Below are the code and all the weights of a small trained network. Each question names an input and a class and asks about switching units off, where a switched-off unit gives its printed mean instead of its output.

import numpy as np


def w(rows, s, z=0):
    codes = np.array(rows[::2]) - 128.0
    scale = np.full(codes.shape[1], s)
    scale[-1] = z or s
    return codes * scale


def f(y):
    return y / 2 * (1 + np.tanh(0.7978845608 * (y + 0.044715 * y**3)))


def log_softmax(a):
    a = a - a.max(-1, keepdims=True)
    return a - np.log(np.exp(a).sum(-1, keepdims=True))


def net(x, mask):
    res = np.array(x, float).reshape(1, 3) / 4 @ E
    y = f(res @ A[0][:, :-1].T + A[0][:, -1])
    res = res + np.where(mask, y, B[0][:, -1]) @ B[0][:, :-1]
    return log_softmax(res[-1] @ U[:, :-1].T + U[:, -1])


A, B = {}, {}
E = w([
[84,160,199,147,160,241,125,64,151,118],'x0',
[142,130,107,128,47,221,93,205,110,131],'x1',
[126,95,130,126,34,117,162,114,248,139],'x2',
],0.011)
A[0] = w([
[148,127,166,123,157,212,122,67,154,124,101],'neuron 1',
[132,131,132,125,95,121,125,113,212,131,190],'neuron 2',
[115,113,155,99,167,88,131,103,139,144,158],'neuron 3',
[128,139,148,123,157,69,152,76,184,132,98],'neuron 4',
[126,137,136,118,106,117,143,137,216,102,103],'neuron 5',
[139,121,135,141,79,200,121,179,104,128,125],'neuron 6',
[140,130,130,160,169,72,122,58,138,108,159],'neuron 7',
[130,133,121,132,106,145,123,143,135,126,252],'neuron 8',
[135,106,123,116,98,38,118,162,98,115,97],'neuron 9',
[135,143,141,118,201,144,117,151,34,127,152],'neuron 10',
[126,137,122,140,152,127,113,120,78,111,111],'neuron 11',
[117,136,141,136,184,71,127,71,147,123,61],'neuron 12',
[109,135,181,131,156,193,131,73,143,124,127],'neuron 13',
[138,140,119,129,163,137,129,121,29,119,73],'neuron 14',
[123,144,108,125,64,190,127,190,108,124,71],'neuron 15',
[132,125,151,122,87,114,112,113,208,136,97],'neuron 16',
[142,124,94,127,99,3,129,187,96,132,131],'neuron 17',
[148,137,119,127,118,76,133,158,115,135,82],'neuron 18',
[135,125,103,146,69,119,138,89,176,122,81],'neuron 19',
[119,133,156,130,170,181,130,60,158,131,106],'neuron 20',
],0.013,0.011)
B[0] = w([
[124,173,73,158,161,99,117,154,190,121,188],'neuron 1',
[111,112,155,145,139,105,210,94,67,136,221],'neuron 2',
[163,108,121,99,72,159,152,129,105,125,180],'neuron 3',
[150,103,140,70,113,150,72,169,127,133,185],'neuron 4',
[99,65,155,165,166,109,97,128,132,158,182],'neuron 5',
[156,111,112,73,96,146,73,170,141,140,205],'neuron 6',
[150,127,145,57,70,150,129,120,110,112,201],'neuron 7',
[146,169,153,45,65,137,254,33,90,68,219],'neuron 8',
[107,164,101,163,160,133,92,140,184,117,196],'neuron 9',
[109,71,161,126,139,88,201,87,90,137,225],'neuron 10',
[105,94,155,165,144,127,115,137,120,153,160],'neuron 11',
[159,89,114,78,119,143,50,212,128,146,177],'neuron 12',
[107,186,99,173,126,122,144,133,186,108,198],'neuron 13',
[101,50,150,161,192,102,93,154,125,174,180],'neuron 14',
[151,81,123,86,135,146,20,205,159,146,193],'neuron 15',
[104,61,125,163,190,92,118,155,95,162,185],'neuron 16',
[102,208,98,156,136,148,160,119,201,107,251],'neuron 17',
[126,126,95,160,160,118,67,158,176,145,158],'neuron 18',
[104,74,148,145,214,106,74,157,121,156,174],'neuron 19',
[111,177,94,145,150,148,107,128,188,123,185],'neuron 20',
],0.023,0.015)
U = w([
[85,208,64,166,168,122,134,122,195,88,116],'0',
[82,66,192,154,194,76,153,102,98,173,133],'1',
[176,110,136,64,73,168,72,187,125,123,127],'2',
[141,179,163,117,65,132,207,6,87,58,254],'3',
[159,157,142,189,138,128,95,135,98,125,90],'4',
[134,143,167,212,141,134,84,103,107,115,96],'5',
[141,152,126,165,123,120,89,100,82,144,84],'6',
],0.013,0.0072)

Each question gives the input, the list of numbers given to net, and the class t.
The units are the neurons (one row each of A and B). Each row of codes is followed by its name. A weight is (code - 128) times the scale printed after its matrix; where a second scale follows, it is the last column's (A, B and U).
mask holds one flag per neuron, in row order. A switched-off neuron (its flag False) gives its mean, the last column of its row in B, instead of its output. The means were averaged over made-up inputs and are rounded, as every weight is.
A unit's drop is (log p(t) with every unit on - log p(t) with that unit switched off) / (log p(t) with every unit on - log p(t) with every unit switched off).
The circuit of an input: a set's keep is (log p(t) with only the set's units on - log p(t) with every unit switched off) / (log p(t) with every unit on - log p(t) with every unit switched off). Starting from the 12 units with the biggest drops (on a tie, the unit counted first), units are removed one at a time, each time the one whose removal leaves the highest keep (on an exact tie, the one counted first), for as long as the keep stays at least 0.8.
units of the circuit, in order: the units of the circuit, biggest drop first
unit that matters most: the unit with the biggest drop
k most important neurons: the k neurons with the biggest drops, biggest first
drop when u is switched off: that unit's drop, to one decimal
input [-6,2,-6], class 0: units of the circuit, in order => (neuron 17)
input [2,5,5], class 1: 3 most important neurons => (neuron 2; neuron 16; neuron 7)
input [2,2,-4], class 1: 3 most important neurons => (neuron 14; neuron 17; neuron 7)
input [-7,7,-1], class 0: 2 most important neurons => (neuron 17; neuron 9)
input [2,-8,7], class 2: 2 most important neurons => (neuron 4; neuron 12)
input [-7,-8,-5], class 2: 2 most important neurons => (neuron 12; neuron 7)
input [4,5,3], class 2: 3 most important neurons => (neuron 17; neuron 6; neuron 15)
input [-7,-7,5], class 0: 2 most important neurons => (neuron 17; neuron 9)
input [1,-1,3], class 3: 2 most important neurons => (neuron 14; neuron 15)
input [0,-3,-1], class 3: 2 most important neurons => (neuron 15; neuron 6)
input [4,4,-5], class 1: 3 most important neurons => (neuron 10; neuron 17; neuron 14)
input [5,7,-7], class 1: 3 most important neurons => (neuron 10; neuron 14; neuron 7)
input [8,-8,-3], class 0: 3 most important neurons => (neuron 13; neuron 20; neuron 1)
input [-3,-5,6], class 1: unit that matters most => neuron 2
input [-2,-4,-2], class 2: drop when neuron 12 is switched off => 0.3
input [0,0,4], class 1: drop when neuron 16 is switched off => 0.1
input [-8,6,2], class 0: drop when neuron 11 is switched off => 0.0
